Here is a tiny trained network, its code and every weight. The questions are about switching its units off for an input and a class, where a switched-off unit gives its printed mean instead of its output.

import numpy as np


def w(rows, s, z=0):
    codes = np.array(rows[::2]) - 128.0
    scale = np.full(codes.shape[1], s)
    scale[-1] = z or s
    return codes * scale


def f(y):
    return y / 2 * (1 + np.tanh(0.7978845608 * (y + 0.044715 * y**3)))


def log_softmax(a):
    a = a - a.max(-1, keepdims=True)
    return a - np.log(np.exp(a).sum(-1, keepdims=True))


def net(x, mask):
    res = np.array(x, float).reshape(1, 5) / 4 @ E
    y = f(res @ A[0][:, :-1].T + A[0][:, -1])
    res = res + np.where(mask, y, B[0][:, -1]) @ B[0][:, :-1]
    return log_softmax(res[-1] @ U[:, :-1].T + U[:, -1])


A, B = {}, {}
E = w([
[129,127,128],'x0',
[131,123,30],'x1',
[154,2,116],'x2',
[127,127,127],'x3',
[21,117,100],'x4',
],0.0064)
A[0] = w([
[135,53,122,54],'N0',
[33,105,131,86],'N1',
[140,53,120,100],'N2',
[159,185,11,164],'N3',
[172,122,129,18],'N4',
[140,60,121,128],'N5',
[156,152,121,2],'N6',
[215,147,125,73],'N7',
[169,141,121,1],'N8',
[141,68,123,35],'N9',
[123,117,255,175],'N10',
[112,219,122,39],'N11',
[125,231,95,101],'N12',
[112,123,154,216],'N13',
[28,114,125,55],'N14',
[119,35,146,43],'N15',
[212,142,124,60],'N16',
[112,206,127,54],'N17',
[220,134,136,119],'N18',
[47,104,141,71],'N19',
[215,148,127,79],'N20',
[166,134,22,108],'N21',
[128,107,144,4],'N22',
[216,124,7,108],'N23',
[127,47,114,76],'N24',
],0.011,0.0037)
B[0] = w([
[159,178,151,172],'N0',
[212,111,72,177],'N1',
[124,190,151,198],'N2',
[157,55,169,255],'N3',
[178,121,123,106],'N4',
[107,182,145,201],'N5',
[195,124,134,93],'N6',
[147,145,75,163],'N7',
[200,128,125,96],'N8',
[172,157,147,144],'N9',
[224,3,184,244],'N10',
[186,186,170,185],'N11',
[136,180,161,227],'N12',
[93,122,119,190],'N13',
[226,110,81,171],'N14',
[160,155,165,185],'N15',
[154,146,84,154],'N16',
[187,168,168,171],'N17',
[104,142,75,196],'N18',
[193,104,94,151],'N19',
[161,139,75,166],'N20',
[214,51,173,208],'N21',
[188,111,143,90],'N22',
[152,78,159,252],'N23',
[164,168,161,193],'N24',
],0.028,0.0034)
U = w([
[148,205,254,109],'0',
[182,101,15,119],'1',
[117,11,238,62],'2',
[97,91,179,249],'3',
[103,90,178,229],'4',
[3,117,144,84],'5',
[38,211,68,82],'6',
],0.0069,0.013)

Each question gives the input, the list of numbers given to net, and the class t.
The units are the neurons (one row each of A and B). Each row of codes is followed by its name. A weight is (code - 128) times the scale printed after its matrix; where a second scale follows, it is the last column's (A, B and U).
mask holds one flag per neuron, in row order. A switched-off neuron (its flag False) gives its mean, the last column of its row in B, instead of its output. The means were averaged over made-up inputs and are rounded, as every weight is.
A unit's drop is (log p(t) with every unit on - log p(t) with that unit switched off) / (log p(t) with every unit on - log p(t) with every unit switched off).
The circuit of an input: a set's keep is (log p(t) with only the set's units on - log p(t) with every unit switched off) / (log p(t) with every unit on - log p(t) with every unit switched off). Starting from the 12 units with the biggest drops (on a tie, the unit counted first), units are removed one at a time, each time the one whose removal leaves the highest keep (on an exact tie, the one counted first), for as long as the keep stays at least 0.8.
circuit, biggest first: the units of the circuit, biggest drop first
k most important neurons: the k neurons with the biggest drops, biggest first
drop when u is switched off: that unit's drop, to one decimal
input [-5,8,-3,-6,7], class 2: circuit, biggest first	N3
input [2,0,4,1,6], class 1: circuit, biggest first	N1; N14
input [2,-4,0,-1,7], class 1: circuit, biggest first	N1; N14
input [6,8,8,7,8], class 0: circuit, biggest first	N24; N2
input [7,7,3,-7,5], class 2: circuit, biggest first	N21; N3
input [-4,-5,5,6,-6], class 1: circuit, biggest first	N18; N20
input [-7,8,4,1,3], class 2: circuit, biggest first	N21; N3
input [-8,8,-3,-1,-3], class 2: 3 most important neurons	N3; N21; N23
input [-3,-3,3,-2,5], class 1: circuit, biggest first	N1; N14
input [5,7,-1,5,-2], class 2: 3 most important neurons	N3; N21; N23
input [7,8,5,-7,-6], class 2: 3 most important neurons	N23; N21; N3
input [-4,8,5,-6,2], class 2: 3 most important neurons	N21; N23; N3
input [3,6,4,5,7], class 1: 2 most important neurons	N1; N14
input [0,-6,-3,-3,4], class 2: circuit, biggest first	N10
input [1,5,-7,4,3], class 0: 4 most important neurons	N12; N11; N17; N10
input [7,-4,5,-7,8], class 1: 3 most important neurons	N1; N14; N19
input [-2,-7,3,3,-7], class 1: 3 most important neurons	N18; N20; N7
input [1,-7,0,-3,8], class 1: drop when N1 is switched off	0.2
input [-8,-8,4,-1,-2], class 2: drop when N10 is switched off	2.5
input [2,8,2,-8,-6], class 2: circuit, biggest first	N23
input [8,6,-5,-8,8], class 1: drop when N23 is switched off	0.0
input [2,8,-1,6,-2], class 2: drop when N3 is switched off	0.1
